Below is a small trained network, with its code and all its weights. Each question gives an input and a target symbol and asks what happens when units are switched off, that is, made to give their printed mean instead of their output.

import numpy as np


def w(rows, s, z=0):
    codes = np.array(rows[::2]) - 128.0
    scale = np.full(codes.shape[1], s)
    scale[-1] = z or s
    return codes * scale


def f(y):
    return y / 2 * (1 + np.tanh(0.7978845608 * (y + 0.044715 * y**3)))


def softmax(a):
    e = np.exp(a - a.max(-1, keepdims=True))
    return e / e.sum(-1, keepdims=True)


def log_softmax(a):
    a = a - a.max(-1, keepdims=True)
    return a - np.log(np.exp(a).sum(-1, keepdims=True))


def net(x, mask):
    ids = ['ΔΞΦαγελτω'.index(c) for c in x.split()]
    T = len(ids)
    res = E[ids] + P[:T]
    u = 0
    for l in range(2):
        q, k, v = (res @ M[l].T for M in (Q, K, V))
        z = softmax(np.where(np.tri(T) > 0, q @ k.T / 4**0.5, -1e9)) @ v
        res = res + np.where(mask[u], z, O[l][:, -1]) @ O[l][:, :-1]
        u += 1
        y = f(res @ A[l][:, :-1].T + A[l][:, -1])
        res = res + np.where(mask[u : u + 4], y, B[l][:, -1]) @ B[l][:, :-1]
        u += 4
    return log_softmax(res[-1] @ U[:, :-1].T + U[:, -1])


Q, K, V, O, A, B = {}, {}, {}, {}, {}, {}
E = w([
[114,248,123],'Δ',
[155,164,172],'Ξ',
[31,187,142],'Φ',
[91,157,65],'α',
[164,147,104],'γ',
[110,160,244],'ε',
[124,154,156],'λ',
[163,190,137],'τ',
[97,137,138],'ω',
],0.017)
P = w([
[255,97,91],'0',
[57,149,114],'1',
[56,142,120],'2',
[68,146,111],'3',
[57,150,123],'4',
[55,147,120],'5',
[55,146,122],'6',
[59,147,113],'7',
[63,147,118],'8',
[56,147,119],'9',
[62,146,115],'10',
[57,152,117],'11',
[68,145,120],'12',
],0.0065)
Q[0] = w([
[158,3,143],'L0H1',
[139,105,131],'L0H1',
[78,165,122],'L0H1',
[145,141,132],'L0H1',
],0.044)
K[0] = w([
[3,161,117],'L0H1',
[101,131,129],'L0H1',
[193,137,108],'L0H1',
[116,123,143],'L0H1',
],0.037)
V[0] = w([
[129,69,155],'L0H1',
[107,175,202],'L0H1',
[254,68,133],'L0H1',
[108,70,128],'L0H1',
],0.0097)
O[0] = w([
[129,158,166,53],'L0H1',
[145,188,86,209],'L0H1',
[245,101,178,255],'L0H1',
[98,143,168,2],'L0H1',
],0.012,0.003)
A[0] = w([
[139,206,123,93],'L0N1',
[137,124,168,82],'L0N2',
[138,7,131,116],'L0N3',
[103,64,149,253],'L0N4',
],0.021,0.0056)
B[0] = w([
[134,59,135,255],'L0N1',
[116,70,128,164],'L0N2',
[95,153,139,136],'L0N3',
[181,251,107,168],'L0N4',
],0.018,0.0078)
Q[1] = w([
[206,140,93],'L1H1',
[97,174,70],'L1H1',
[249,113,128],'L1H1',
[68,160,94],'L1H1',
],0.016)
K[1] = w([
[201,107,25],'L1H1',
[77,135,53],'L1H1',
[254,91,50],'L1H1',
[50,150,109],'L1H1',
],0.012)
V[1] = w([
[173,111,161],'L1H1',
[97,101,225],'L1H1',
[154,146,53],'L1H1',
[254,137,46],'L1H1',
],0.0053)
O[1] = w([
[98,95,89,197],'L1H1',
[31,82,178,126],'L1H1',
[197,160,95,134],'L1H1',
[211,133,2,254],'L1H1',
],0.0063,0.0034)
A[1] = w([
[186,81,160,12],'L1N1',
[127,1,68,6],'L1N2',
[49,188,117,140],'L1N3',
[67,6,125,43],'L1N4',
],0.0098,0.0021)
B[1] = w([
[181,27,200,180],'L1N1',
[13,67,116,255],'L1N2',
[92,254,153,159],'L1N3',
[152,251,162,249],'L1N4',
],0.011,0.0074)
U = w([
[59,150,1,166],'Δ',
[153,61,112,87],'Ξ',
[57,165,120,24],'Φ',
[141,176,90,253],'α',
[201,157,237,123],'γ',
[15,64,143,64],'ε',
[160,103,134,159],'λ',
[217,86,42,86],'τ',
[138,134,130,239],'ω',
],0.0088,0.0034)

Each question gives the input, a string of symbols that net reads in full, and the target symbol t.
The units are the heads (4 rows each of Q, K, V and O) and the neurons (one row each of A and B). Each row of codes is followed by its name. A weight is (code - 128) times the scale printed after its matrix; where a second scale follows, it is the last column's (O, A, B and U).
mask holds one flag per unit, layer by layer, with each layer's heads first. A switched-off unit (its flag False) gives its mean, the last column of its rows in O or B, instead of its output. The means were averaged over made-up inputs and are rounded, as every weight is.
A unit's drop is (log p(t) with every unit on - log p(t) with that unit switched off) / (log p(t) with every unit on - log p(t) with every unit switched off).
The circuit of an input: a set's keep is (log p(t) with only the set's units on - log p(t) with every unit switched off) / (log p(t) with every unit on - log p(t) with every unit switched off). Starting from all 10 units, units are removed one at a time, each time the one whose removal leaves the highest keep (on an exact tie, the one counted first), for as long as the keep stays at least 0.8.
units of the circuit, in order: the units of the circuit, biggest drop first
most important unit: the unit with the biggest drop
top k neurons: the k neurons with the biggest drops, biggest first
k most important neurons of layer l: the k neurons of layer l with the biggest drops, biggest first
input Φ α α Ξ ε ε Φ, target Φ: units of the circuit, in order	L1H1, L0H1, L1N3
input Δ τ τ ε Δ ε τ ε γ, target Δ: units of the circuit, in order	L0H1, L1N1
input ε λ ε ω, target ε: units of the circuit, in order	L0H1, L0N4, L1H1
input τ τ ε α Ξ, target τ: units of the circuit, in order	L1H1, L0H1
input α γ α, target α: 3 most important neurons of layer 0	L0N1, L0N4, L0N2
input Φ γ ε Φ Δ ε λ Ξ Φ, target Φ: units of the circuit, in order	L1N3, L1H1, L0H1
input α γ Δ Δ ε ε τ Φ λ γ ε Φ, target α: most important unit	L0N4
input γ ε ε Ξ Δ ε Φ, target γ: top 2 neurons	L0N3, L1N2
input α ε ε ε, target α: top 4 neurons	L0N4, L0N1, L1N1, L1N4
input ω Δ ε ε ε ε τ Δ ω, target α: units of the circuit, in order	L0N1, L1N2, L1N1
input ε γ ε ε α λ, target ε: units of the circuit, in order	L0N4, L0N1, L0H1, L1N2
input τ Ξ ε Ξ ε α γ, target τ: top 2 neurons	L0N1, L1N4
input Φ ε ε λ ε Δ Δ Φ ε γ ε α, target Φ: top 2 neurons	L1N3, L0N4
input ε α Φ ω, target ε: units of the circuit, in order	L0H1, L0N4, L0N1, L1N2
input τ Δ λ, target τ: most important unit	L1H1
input ε ε Δ Ξ, target ε: top 3 neurons	L0N1, L1N2, L0N4
input α ε λ ε τ ε λ, target α: 2 most important neurons of layer 1	L1N2, L1N1
input Δ γ α τ α λ, target Δ: top 3 neurons	L1N1, L1N4, L0N4
input ε ε ε α ε λ, target ε: top 2 neurons	L0N1, L0N4
input γ τ α Δ ε ε α ε α Δ ω, target α: top 2 neurons	L0N4, L0N3
input γ λ τ τ λ Φ ε ε ε τ Φ α λ, target γ: most important unit	L0H1
input ε ε ε ε α α, target ε: units of the circuit, in order	L0N1, L0N4, L0H1, L1N2
input ε Δ ε α α τ γ γ τ Φ Ξ, target ε: units of the circuit, in order	L0N1, L0N4, L1N2, L0H1
input Δ ε γ Δ Φ τ, target Δ: top 4 neurons	L0N4, L1N2, L1N1, L0N1
